Below are the code and all the weights of a small trained network. Each question names an input and a class and asks about switching units off, where a switched-off unit gives its printed mean instead of its output.

import numpy as np


def w(rows, s, z=0):
    codes = np.array(rows[::2]) - 128.0
    scale = np.full(codes.shape[1], s)
    scale[-1] = z or s
    return codes * scale


def f(y):
    return np.maximum(y, 0)


def log_softmax(a):
    a = a - a.max(-1, keepdims=True)
    return a - np.log(np.exp(a).sum(-1, keepdims=True))


def net(x, mask):
    res = np.array(x, float).reshape(1, 7) / 4 @ E
    y = f(res @ A[0][:, :-1].T + A[0][:, -1])
    res = res + np.where(mask, y, B[0][:, -1]) @ B[0][:, :-1]
    return log_softmax(res[-1] @ U[:, :-1].T + U[:, -1])


A, B = {}, {}
E = w([
[117,85,204,134],'x0',
[98,147,52,200],'x1',
[74,145,124,69],'x2',
[255,170,53,118],'x3',
[117,123,141,163],'x4',
[238,22,163,158],'x5',
[160,156,143,2],'x6',
],0.0079)
A[0] = w([
[194,55,177,138,254],'n0',
[176,216,36,101,202],'n1',
[160,108,162,25,239],'n2',
[103,90,140,226,175],'n3',
[181,60,115,112,140],'n4',
[74,79,126,206,155],'n5',
[116,130,142,251,163],'n6',
[77,126,175,45,206],'n7',
[129,163,42,131,235],'n8',
],0.011,0.0041)
B[0] = w([
[186,43,50,133,254],'n0',
[137,199,116,147,253],'n1',
[138,99,126,1,254],'n2',
[66,15,150,173,209],'n3',
[188,142,40,127,201],'n4',
[83,107,112,185,204],'n5',
[123,118,197,223,210],'n6',
[62,94,196,34,242],'n7',
[139,244,168,186,219],'n8',
],0.0097)
U = w([
[65,156,201,8,86],'0',
[146,209,124,160,202],'1',
[191,111,99,57,3],'2',
[74,60,162,224,210],'3',
],0.013,0.0012)

Each question gives the input, the list of numbers given to net, and the class t.
The units are the neurons (one row each of A and B). Each row of codes is followed by its name. A weight is (code - 128) times the scale printed after its matrix; where a second scale follows, it is the last column's (A, B and U).
mask holds one flag per neuron, in row order. A switched-off neuron (its flag False) gives its mean, the last column of its row in B, instead of its output. The means were averaged over made-up inputs and are rounded, as every weight is.
A unit's drop is (log p(t) with every unit on - log p(t) with that unit switched off) / (log p(t) with every unit on - log p(t) with every unit switched off).
The circuit of an input: a set's keep is (log p(t) with only the set's units on - log p(t) with every unit switched off) / (log p(t) with every unit on - log p(t) with every unit switched off). Starting from all 9 units, units are removed one at a time, each time the one whose removal leaves the highest keep (on an exact tie, the one counted first), for as long as the keep stays at least 0.8.
circuit, biggest first: the units of the circuit, biggest drop first
k most important neurons: the k neurons with the biggest drops, biggest first
drop when u is switched off: that unit's drop, to one decimal
input [-8,8,-5,-4,-2,4,4], class 1: 4 most important neurons : (n8 n7 n0 n1)
input [3,-1,-2,-1,8,3,7], class 2: circuit, biggest first : (n0)
input [1,7,0,6,-4,5,-2], class 1: circuit, biggest first : (n8 n1)
input [2,6,-7,7,3,3,4], class 1: circuit, biggest first : (n2 n1)
input [-1,1,-2,-1,-1,-6,0], class 1: circuit, biggest first : (n2 n3)
input [6,8,-8,-4,-7,3,7], class 2: circuit, biggest first : (n6 n0)
input [3,-1,-3,8,6,-4,6], class 1: 2 most important neurons : (n1 n7)
input [-2,-1,3,2,0,-8,-2], class 1: 3 most important neurons : (n2 n8 n1)
input [-6,-5,-3,3,8,-4,3], class 1: 4 most important neurons : (n7 n1 n8 n3)
input [5,2,5,0,3,3,2], class 2: drop when n3 is switched off : 0.1
input [-7,2,0,7,1,-4,8], class 1: drop when n5 is switched off : 0.0
input [2,2,1,4,5,1,2], class 1: drop when n0 is switched off : 0.2
input [6,-7,-4,-5,-5,2,-1], class 2: drop when n7 is switched off : -0.1
input [-3,-8,8,-1,3,7,-3], class 2: most important neuron : (n0)
